Here is a tiny trained network, its code and every weight. The questions are about switching its units off for an input and a class, where a switched-off unit gives its printed mean instead of its output.

import numpy as np


def w(rows, s, z=0):
    codes = np.array(rows[::2]) - 128.0
    scale = np.full(codes.shape[1], s)
    scale[-1] = z or s
    return codes * scale


def norm(h):
    return h / np.sqrt((h * h).mean(-1, keepdims=True) + 1e-5)


def f(y):
    return np.maximum(y, 0)


def log_softmax(a):
    a = a - a.max(-1, keepdims=True)
    return a - np.log(np.exp(a).sum(-1, keepdims=True))


def net(x, mask):
    res = np.array(x, float).reshape(1, 4) / 4 @ E
    u = 0
    for l in range(4):
        y = f(norm(res) @ A[l][:, :-1].T + A[l][:, -1])
        res = res + np.where(mask[u : u + 5], y, B[l][:, -1]) @ B[l][:, :-1]
        u += 5
    return log_softmax(norm(res)[-1] @ U[:, :-1].T + U[:, -1])


A, B = {}, {}
E = w([
[162,179,92,109,90,53],'x0',
[172,110,250,129,73,131],'x1',
[173,128,86,151,96,158],'x2',
[201,80,114,108,173,105],'x3',
],0.0023)
A[0] = w([
[186,99,81,188,91,188,66],'L0N0',
[195,45,111,98,182,85,2],'L0N1',
[88,141,189,76,221,77,67],'L0N2',
[106,44,138,170,197,253,67],'L0N3',
[182,109,142,41,183,145,28],'L0N4',
],0.0043,0.0017)
B[0] = w([
[58,74,115,101,61,101,180],'L0N0',
[103,168,131,208,93,138,204],'L0N1',
[133,91,44,125,1,152,203],'L0N2',
[101,124,177,96,171,37,251],'L0N3',
[121,124,146,209,142,128,176],'L0N4',
],0.0058,0.0025)
A[1] = w([
[252,225,80,58,123,33,4],'L1N0',
[176,124,255,91,55,96,2],'L1N1',
[102,157,127,70,114,155,96],'L1N2',
[107,21,102,105,39,147,100],'L1N3',
[44,201,166,175,109,167,50],'L1N4',
],0.0039,0.00099)
B[1] = w([
[41,159,228,127,138,104,206],'L1N0',
[123,146,65,114,165,199,252],'L1N1',
[133,89,106,142,145,125,147],'L1N2',
[93,107,72,90,67,90,206],'L1N3',
[254,64,120,210,147,58,183],'L1N4',
],0.0052,0.0031)
A[2] = w([
[213,139,169,66,97,180,22],'L2N0',
[174,118,143,253,132,73,4],'L2N1',
[58,160,86,120,148,25,255],'L2N2',
[165,100,143,244,120,149,235],'L2N3',
[179,103,181,102,76,123,165],'L2N4',
],0.004,0.00063)
B[2] = w([
[9,119,7,175,247,216,149],'L2N0',
[252,196,26,147,138,64,188],'L2N1',
[183,90,154,123,128,207,253],'L2N2',
[166,198,74,147,198,54,188],'L2N3',
[55,124,31,158,114,144,162],'L2N4',
],0.0035,0.0041)
A[3] = w([
[123,146,171,179,67,107,72],'L3N0',
[130,253,131,151,63,96,185],'L3N1',
[111,165,115,144,6,41,195],'L3N2',
[135,116,82,84,218,185,133],'L3N3',
[123,148,56,25,174,134,9],'L3N4',
],0.0033,0.0012)
B[3] = w([
[71,125,95,162,163,151,151],'L3N0',
[90,93,200,155,187,114,228],'L3N1',
[143,69,119,73,135,114,253],'L3N2',
[125,254,151,124,60,218,179],'L3N3',
[133,112,142,178,105,175,152],'L3N4',
],0.0051,0.0029)
U = w([
[65,49,70,106,42,93,143],'0',
[191,145,87,213,183,54,151],'1',
[61,119,249,107,201,109,151],'2',
[105,203,75,156,133,250,141],'3',
[170,132,120,81,99,117,136],'4',
[236,183,210,60,63,138,10],'5',
[222,189,195,38,86,133,15],'6',
[210,182,203,81,65,134,22],'7',
],0.011)

Each question gives the input, the list of numbers given to net, and the class t.
The units are the neurons (one row each of A and B). Each row of codes is followed by its name. A weight is (code - 128) times the scale printed after its matrix; where a second scale follows, it is the last column's (A, B and U).
mask holds one flag per neuron, layer by layer. A switched-off neuron (its flag False) gives its mean, the last column of its row in B, instead of its output. The means were averaged over made-up inputs and are rounded, as every weight is.
A unit's drop is (log p(t) with every unit on - log p(t) with that unit switched off) / (log p(t) with every unit on - log p(t) with every unit switched off).
The circuit of an input: a set's keep is (log p(t) with only the set's units on - log p(t) with every unit switched off) / (log p(t) with every unit on - log p(t) with every unit switched off). Starting from the 12 units with the biggest drops (on a tie, the unit counted first), units are removed one at a time, each time the one whose removal leaves the highest keep (on an exact tie, the one counted first), for as long as the keep stays at least 0.8.
circuit, biggest first: the units of the circuit, biggest drop first
most important unit: the unit with the biggest drop
top k neurons in layer l: the k neurons of layer l with the biggest drops, biggest first
input [0,5,3,1], class 3: most important unit -> L1N1
input [-2,-5,6,-4], class 0: circuit, biggest first -> (L0N0; L1N1)
input [6,8,1,-3], class 3: circuit, biggest first -> (L1N1; L2N0)
input [6,0,5,-3], class 2: circuit, biggest first -> (L1N0; L3N1)
input [-6,8,5,2], class 3: circuit, biggest first -> (L1N1; L2N0)
input [7,6,3,-2], class 2: circuit, biggest first -> (L1N0; L3N1)
input [-6,6,5,-6], class 1: circuit, biggest first -> (L1N4; L2N3)
input [-1,-5,-2,4], class 3: top 3 neurons in layer 3 -> (L3N3; L3N2; L3N1)
input [-1,0,8,-8], class 0: top 3 neurons in layer 0 -> (L0N0; L0N1; L0N4)
input [0,6,-8,-7], class 0: top 2 neurons in layer 0 -> (L0N2; L0N1)
input [4,-2,0,-4], class 1: circuit, biggest first -> (L1N4; L0N2)
input [4,-5,-5,1], class 0: top 2 neurons in layer 0 -> (L0N2; L0N3)
input [0,-7,-6,5], class 3: top 2 neurons in layer 3 -> (L3N3; L3N2)
input [-6,0,1,3], class 2: circuit, biggest first -> (L0N3)
input [-7,-5,2,-5], class 2: top 2 neurons in layer 0 -> (L0N3; L0N1)
input [5,-4,7,-3], class 0: top 2 neurons in layer 0 -> (L0N0; L0N3)
input [-6,-1,-2,-6], class 1: top 3 neurons in layer 1 -> (L1N4; L1N0; L1N1)
input [7,-7,3,-6], class 2: top 3 neurons in layer 1 -> (L1N0; L1N1; L1N3)
input [-4,6,1,6], class 1: top 2 neurons in layer 0 -> (L0N4; L0N1)
input [-4,3,-5,1], class 0: circuit, biggest first -> (L0N2)
